Where the symbols take the elements:
κ: q544->q584, q451->q16, q390->q446, q860->q27, q287->q642, q756->q409, q574->q570, q801->q240, q747->q574, q191->q240, q472->q48, q100->q667, q446->q829, q143->q698, q766->q143, q721->q526, q386->q721, q962->q836, q876->q453, q27->q282, q582->q925, q561->q582, q248->q191, q642->q154, q941->q988, q584->q557, q543->q312, q701->q543, q16->q369, q126->q698, q154->q526, q278->q427, q836->q512, q515->q369, q829->q531, q748->q126, q557->q27, q841->q185, q339->q962, q308->q607, q840->q48, q781->q829, q622->q573, q999->q536, q585->q622, q426->q100, q536->q160, q369->q727, q430->q727, q48->q382, q453->q185, q467->q278, q542->q584, q512->q846, q570->q756, q884->q570, q607->q240, q990->q585, q409->q999, q445->q413, q870->q287, q822->q712, q341->q386, q670->q542, q43->q607, q940->q701, q573->q287, q382->q941, q282->q515, q240->q448, q790->q406, q546->q526, q312->q445, q70->q990, q727->q670, q406->q747, q448->q561, q427->q563, q522->q451, q667->q935, q83->q829, q413->q278, q698->q248, q935->q390, q347->q642, q531->q160, q160->q544, q975->q467, q526->q517, q925->q884, q636->q781, q185->q840, q563->q278, q158->q472, q517->q341, q988->q876, q938->q240, q274->q185, q997->q426, q770->q822, q188->q546, q712->q766, q846->q143
ε: q544->q790, q451->q27, q390->q160, q860->q308, q287->q48, q756->q790, q574->q997, q801->q70, q747->q938, q191->q582, q472->q841, q100->q446, q446->q925, q143->q240, q766->q191, q721->q766, q386->q712, q962->q43, q876->q836, q27->q158, q582->q188, q561->q570, q248->q561, q642->q642, q941->q339, q584->q701, q543->q430, q701->q427, q16->q282, q126->q100, q154->q622, q278->q369, q836->q607, q515->q312, q829->q584, q748->q278, q557->q841, q841->q382, q339->q846, q308->q870, q840->q988, q781->q312, q622->q526, q999->q747, q585->q143, q426->q561, q536->q574, q369->q515, q430->q748, q48->q876, q453->q512, q467->q522, q542->q430, q512->q801, q570->q536, q884->q561, q607->q154, q990->q70, q409->q406, q445->q670, q870->q622, q822->q453, q341->q822, q670->q975, q43->q48, q940->q445, q573->q409, q382->q453, q282->q16, q240->q925, q790->q884, q546->q386, q312->q727, q70->q573, q727->q557, q406->q126, q448->q756, q427->q16, q522->q563, q667->q829, q83->q426, q413->q542, q698->q448, q935->q531, q347->q876, q531->q636, q160->q781, q975->q563, q526->q721, q925->q409, q636->q543, q185->q870, q563->q369, q158->q287, q517->q770, q988->q962, q938->q446, q274->q158, q997->q935, q770->q143, q188->q341, q712->q248, q846->q347

In the rows, zero is written as 162.

The rows follow the links: the fewer symbols apart two elements are, the more alike their rows tend to be.

Each row is also shifted at random along 9 hidden directions that mean nothing.

Each row, then its element:
[154, 107, 166, 132, 183, 152, 185, 191, 163, 171, 134, 160, 138, 150, 166, 164, 208, 172, 151, 147, 173, 159, 152, 157, 184, 156, 154, 179, 147, 128, 159, 154, 175, 191, 177, 152, 107, 136, 130, 174, 205]: q561
[181, 120, 156, 164, 174, 186, 185, 163, 158, 182, 162, 166, 139, 136, 162, 193, 163, 192, 124, 140, 150, 194, 144, 168, 164, 177, 126, 183, 106, 193, 150, 178, 171, 165, 159, 162, 85, 94, 102, 175, 247]: q27
[183, 112, 191, 177, 168, 158, 177, 219, 193, 210, 140, 120, 147, 202, 143, 166, 128, 218, 170, 133, 181, 179, 169, 152, 173, 175, 161, 183, 136, 170, 160, 139, 190, 230, 119, 152, 114, 201, 186, 168, 141]: q536
[164, 170, 155, 138, 148, 168, 192, 151, 135, 131, 154, 208, 177, 134, 185, 164, 173, 166, 151, 96, 153, 169, 144, 188, 144, 167, 133, 160, 156, 105, 170, 154, 170, 160, 146, 194, 166, 195, 163, 107, 192]: q341
[117, 166, 168, 168, 162, 159, 142, 134, 145, 166, 187, 161, 176, 161, 165, 159, 161, 163, 176, 177, 134, 128, 145, 161, 150, 115, 203, 161, 218, 145, 135, 145, 166, 155, 184, 164, 164, 163, 168, 160, 146]: q801
[147, 159, 161, 142, 178, 172, 182, 168, 151, 138, 166, 192, 149, 151, 173, 136, 163, 167, 149, 165, 182, 120, 140, 156, 178, 148, 158, 159, 189, 134, 154, 158, 138, 183, 155, 169, 216, 172, 164, 250, 176]: q448
[183, 186, 169, 155, 164, 179, 156, 163, 165, 168, 166, 180, 158, 181, 165, 166, 184, 177, 186, 162, 144, 198, 151, 160, 151, 162, 147, 145, 156, 151, 151, 131, 155, 187, 192, 153, 154, 162, 116, 131, 179]: q557
[177, 158, 155, 182, 175, 179, 148, 121, 148, 151, 141, 183, 197, 140, 158, 154, 174, 203, 181, 206, 192, 161, 169, 209, 156, 146, 185, 172, 146, 151, 163, 175, 130, 173, 191, 184, 126, 144, 212, 217, 172]: q636
[179, 157, 159, 148, 132, 156, 148, 156, 155, 118, 153, 185, 168, 157, 172, 159, 204, 160, 161, 153, 157, 164, 161, 160, 140, 186, 168, 160, 146, 91, 200, 173, 126, 159, 150, 168, 171, 206, 189, 155, 168]: q517
[145, 142, 167, 143, 191, 137, 132, 177, 161, 180, 79, 165, 169, 171, 174, 145, 234, 143, 191, 179, 167, 169, 160, 137, 199, 168, 182, 166, 167, 103, 122, 139, 163, 185, 200, 138, 170, 134, 121, 75, 162]: q698
[151, 191, 140, 170, 145, 201, 111, 133, 213, 142, 134, 193, 214, 150, 159, 167, 170, 175, 151, 206, 192, 154, 144, 165, 141, 144, 166, 172, 96, 128, 166, 216, 148, 132, 158, 163, 172, 208, 181, 182, 169]: q876
[186, 163, 172, 189, 172, 200, 156, 169, 159, 159, 175, 179, 147, 178, 169, 148, 135, 201, 167, 153, 146, 171, 121, 148, 152, 179, 140, 148, 148, 179, 151, 123, 126, 216, 147, 173, 174, 151, 162, 233, 178]: q158
[177, 163, 175, 184, 160, 164, 180, 166, 156, 203, 146, 142, 148, 190, 154, 180, 130, 165, 173, 158, 159, 194, 177, 157, 180, 192, 158, 167, 130, 215, 144, 169, 180, 179, 159, 158, 189, 135, 111, 138, 179]: q515
[199, 141, 175, 166, 130, 177, 203, 171, 188, 193, 150, 160, 137, 163, 160, 210, 143, 188, 129, 135, 160, 219, 159, 152, 156, 181, 125, 199, 95, 130, 162, 200, 175, 144, 117, 158, 158, 215, 111, 132, 205]: q16
[183, 176, 155, 123, 105, 152, 165, 207, 210, 179, 169, 119, 161, 170, 138, 197, 144, 156, 133, 174, 213, 159, 202, 156, 199, 171, 142, 206, 147, 213, 176, 220, 212, 114, 131, 153, 163, 166, 164, 187, 150]: q574
[169, 172, 143, 167, 174, 193, 131, 148, 167, 155, 157, 188, 174, 143, 170, 166, 186, 205, 152, 175, 152, 167, 131, 168, 135, 155, 158, 165, 134, 149, 144, 157, 150, 158, 176, 164, 102, 156, 156, 169, 173]: q185
[171, 155, 175, 166, 131, 177, 216, 158, 173, 172, 184, 178, 137, 156, 161, 198, 130, 174, 127, 133, 160, 184, 161, 162, 142, 163, 123, 186, 115, 130, 181, 203, 170, 145, 121, 157, 182, 231, 123, 152, 211]: q522
[141, 145, 170, 150, 129, 136, 135, 150, 143, 153, 188, 123, 165, 184, 155, 181, 223, 159, 184, 156, 123, 144, 166, 158, 144, 167, 211, 157, 157, 141, 194, 144, 186, 170, 201, 165, 99, 162, 160, 158, 157]: q770
[162, 170, 153, 134, 178, 141, 195, 208, 158, 174, 160, 147, 139, 155, 164, 152, 146, 140, 143, 144, 183, 146, 175, 148, 199, 177, 148, 166, 206, 201, 145, 157, 192, 149, 137, 163, 193, 142, 155, 167, 128]: q884
[128, 140, 167, 170, 168, 167, 163, 153, 190, 167, 176, 158, 175, 157, 164, 171, 160, 141, 154, 148, 154, 159, 143, 161, 149, 137, 169, 153, 133, 152, 179, 166, 183, 160, 161, 165, 152, 183, 158, 168, 183]: q846
[143, 137, 165, 163, 186, 198, 182, 153, 196, 150, 182, 186, 166, 148, 163, 161, 155, 147, 145, 140, 164, 171, 114, 169, 147, 141, 129, 137, 96, 158, 189, 160, 166, 194, 162, 175, 149, 166, 138, 226, 239]: q988
[138, 128, 161, 194, 220, 165, 185, 176, 126, 168, 177, 157, 141, 153, 161, 128, 108, 218, 153, 149, 176, 102, 155, 173, 168, 155, 178, 162, 193, 218, 146, 140, 157, 224, 142, 171, 135, 126, 218, 265, 149]: q747
[182, 188, 187, 168, 126, 165, 170, 155, 164, 161, 184, 138, 163, 189, 149, 172, 140, 162, 194, 168, 169, 164, 171, 181, 167, 143, 157, 169, 174, 167, 186, 141, 167, 171, 178, 196, 192, 195, 201, 212, 137]: q829
[154, 194, 174, 167, 140, 157, 150, 157, 145, 167, 164, 138, 166, 180, 149, 174, 148, 174, 193, 167, 166, 131, 175, 185, 173, 122, 166, 190, 193, 171, 160, 135, 185, 170, 196, 185, 166, 169, 204, 173, 122]: q446
[153, 130, 163, 192, 203, 150, 220, 153, 140, 188, 158, 163, 136, 145, 170, 175, 133, 179, 138, 131, 147, 173, 173, 167, 145, 173, 162, 168, 153, 157, 156, 180, 178, 155, 132, 151, 134, 186, 150, 108, 165]: q467
[186, 155, 175, 166, 202, 174, 180, 170, 146, 134, 150, 200, 154, 162, 169, 113, 157, 183, 183, 179, 196, 150, 160, 178, 170, 159, 151, 146, 193, 140, 166, 136, 102, 214, 162, 165, 193, 173, 215, 231, 153]: q544
[151, 172, 162, 144, 140, 172, 159, 152, 144, 143, 149, 180, 184, 167, 167, 162, 182, 181, 174, 136, 157, 148, 138, 175, 156, 163, 174, 158, 145, 126, 162, 149, 169, 192, 170, 192, 174, 175, 161, 172, 182]: q712
[194, 187, 151, 158, 172, 183, 179, 169, 156, 148, 135, 218, 139, 131, 188, 159, 139, 150, 131, 133, 155, 194, 140, 153, 167, 179, 83, 169, 167, 141, 138, 163, 132, 140, 131, 163, 219, 151, 128, 103, 193]: q860
[133, 171, 156, 165, 179, 179, 126, 139, 166, 140, 202, 167, 155, 169, 160, 158, 200, 156, 178, 183, 128, 138, 136, 160, 128, 128, 170, 136, 152, 165, 186, 134, 154, 178, 222, 148, 103, 148, 152, 203, 172]: q840

Start, symbols taken left to right, then the element you end at.
Answers are names.
[157, 131, 171, 154, 176, 146, 181, 177, 137, 157, 148, 150, 151, 163, 175, 146, 172, 137, 170, 112, 147, 160, 140, 154, 191, 196, 167, 134, 164, 175, 161, 120, 169, 206, 156, 191, 197, 115, 144, 171, 184]
κ κ κ κ κ => q240
[145, 150, 154, 169, 181, 184, 147, 151, 159, 161, 115, 189, 185, 139, 162, 158, 158, 231, 156, 186, 203, 118, 151, 187, 169, 127, 171, 210, 149, 121, 133, 184, 144, 181, 157, 167, 132, 173, 206, 202, 173]
κ ε ε κ κ κ ε => q781
[148, 139, 170, 149, 186, 148, 144, 174, 144, 161, 124, 154, 150, 181, 164, 136, 204, 150, 191, 170, 160, 145, 146, 143, 194, 182, 189, 145, 168, 152, 150, 126, 148, 218, 197, 167, 187, 111, 143, 199, 172]
κ κ ε ε ε κ κ κ => q570
[130, 154, 157, 193, 203, 198, 161, 138, 172, 156, 149, 196, 191, 139, 172, 145, 122, 163, 150, 147, 176, 145, 121, 177, 157, 141, 151, 145, 121, 181, 149, 164, 161, 188, 149, 186, 178, 151, 173, 197, 200]
ε ε κ κ ε ε κ κ => q248
[152, 187, 170, 132, 128, 180, 169, 183, 186, 172, 153, 178, 180, 175, 162, 174, 138, 204, 165, 137, 188, 148, 150, 168, 172, 132, 135, 193, 165, 125, 137, 161, 198, 185, 140, 176, 205, 223, 157, 155, 170]
κ ε κ κ ε ε ε => q126
[143, 108, 167, 141, 224, 153, 210, 172, 142, 164, 128, 190, 135, 138, 181, 140, 184, 155, 158, 135, 174, 160, 147, 170, 190, 141, 141, 158, 178, 123, 147, 136, 154, 206, 180, 154, 154, 127, 134, 159, 215]
κ ε κ κ ε ε κ ε => q712
[134, 162, 160, 154, 167, 160, 131, 159, 164, 182, 107, 158, 206, 162, 172, 156, 167, 143, 179, 157, 175, 158, 146, 161, 203, 167, 181, 164, 151, 185, 108, 153, 187, 179, 173, 178, 205, 98, 129, 122, 189]
κ κ ε ε ε ε => q574
[163, 208, 182, 194, 158, 171, 143, 134, 130, 136, 154, 176, 159, 183, 165, 136, 137, 172, 212, 179, 160, 131, 159, 177, 160, 128, 159, 163, 207, 132, 167, 113, 123, 196, 194, 194, 235, 201, 236, 199, 107]
ε ε ε ε κ κ κ κ κ => q278
[134, 178, 163, 180, 162, 164, 79, 155, 148, 165, 157, 168, 190, 184, 163, 142, 160, 181, 195, 206, 153, 126, 166, 154, 167, 140, 200, 175, 204, 185, 122, 147, 134, 187, 189, 132, 164, 111, 184, 139, 153]
ε ε ε ε κ κ κ => q390
[168, 137, 168, 185, 198, 171, 139, 142, 151, 183, 93, 168, 194, 150, 160, 162, 172, 196, 191, 162, 183, 186, 165, 206, 181, 144, 155, 187, 127, 164, 134, 145, 168, 206, 206, 175, 94, 100, 176, 115, 200]
ε κ κ ε κ ε ε κ κ => q988
[135, 180, 152, 159, 130, 198, 101, 141, 167, 146, 168, 198, 213, 161, 156, 172, 136, 181, 162, 167, 181, 134, 162, 196, 155, 130, 143, 179, 117, 196, 163, 195, 162, 191, 172, 152, 147, 116, 167, 165, 246]
κ κ κ ε κ κ ε ε ε => q188
[143, 138, 172, 185, 205, 158, 216, 150, 132, 175, 172, 182, 138, 161, 168, 148, 128, 163, 159, 136, 149, 165, 168, 167, 147, 167, 163, 140, 161, 172, 159, 156, 153, 191, 151, 150, 171, 176, 148, 143, 179]
κ ε ε ε ε ε κ κ => q413
[124, 222, 157, 138, 103, 169, 136, 137, 159, 176, 192, 170, 217, 154, 164, 194, 132, 166, 167, 152, 148, 147, 161, 186, 153, 110, 168, 189, 208, 174, 115, 174, 219, 115, 161, 176, 188, 164, 145, 71, 165]
κ ε ε ε ε κ => q240
[159, 202, 187, 164, 146, 159, 173, 155, 146, 152, 159, 168, 153, 181, 165, 158, 146, 150, 201, 143, 154, 149, 160, 176, 170, 119, 130, 174, 208, 117, 165, 115, 164, 180, 191, 184, 225, 211, 188, 135, 129]
κ ε κ κ ε ε ε => q727
[144, 147, 156, 176, 154, 179, 148, 147, 208, 179, 149, 148, 201, 150, 156, 184, 159, 173, 144, 178, 172, 166, 143, 159, 151, 146, 192, 174, 116, 148, 151, 203, 188, 129, 141, 178, 142, 188, 167, 177, 165]
κ ε ε ε ε => q607
[149, 167, 147, 173, 176, 148, 126, 163, 159, 163, 148, 169, 177, 151, 165, 155, 151, 139, 152, 169, 159, 150, 187, 164, 164, 165, 156, 167, 171, 199, 157, 178, 162, 135, 160, 136, 137, 116, 180, 87, 152]
κ κ ε κ κ => q517
[188, 135, 179, 206, 164, 153, 149, 182, 184, 196, 114, 121, 145, 212, 145, 158, 143, 162, 175, 207, 183, 186, 192, 117, 191, 228, 200, 163, 115, 192, 160, 194, 139, 184, 135, 136, 216, 168, 158, 184, 133]
κ ε ε κ κ ε ε κ κ => q840
[180, 200, 137, 174, 172, 185, 212, 140, 148, 169, 174, 177, 207, 127, 159, 152, 100, 196, 147, 172, 208, 169, 172, 204, 161, 181, 184, 153, 169, 232, 132, 209, 174, 126, 117, 208, 197, 161, 187, 207, 136]
ε ε κ κ ε ε ε => q382
[179, 115, 171, 155, 187, 152, 197, 205, 175, 162, 158, 172, 125, 151, 175, 143, 162, 177, 135, 147, 173, 162, 155, 138, 165, 171, 149, 169, 189, 121, 166, 157, 135, 176, 110, 141, 160, 201, 178, 178, 155]
ε κ ε κ κ ε => q756
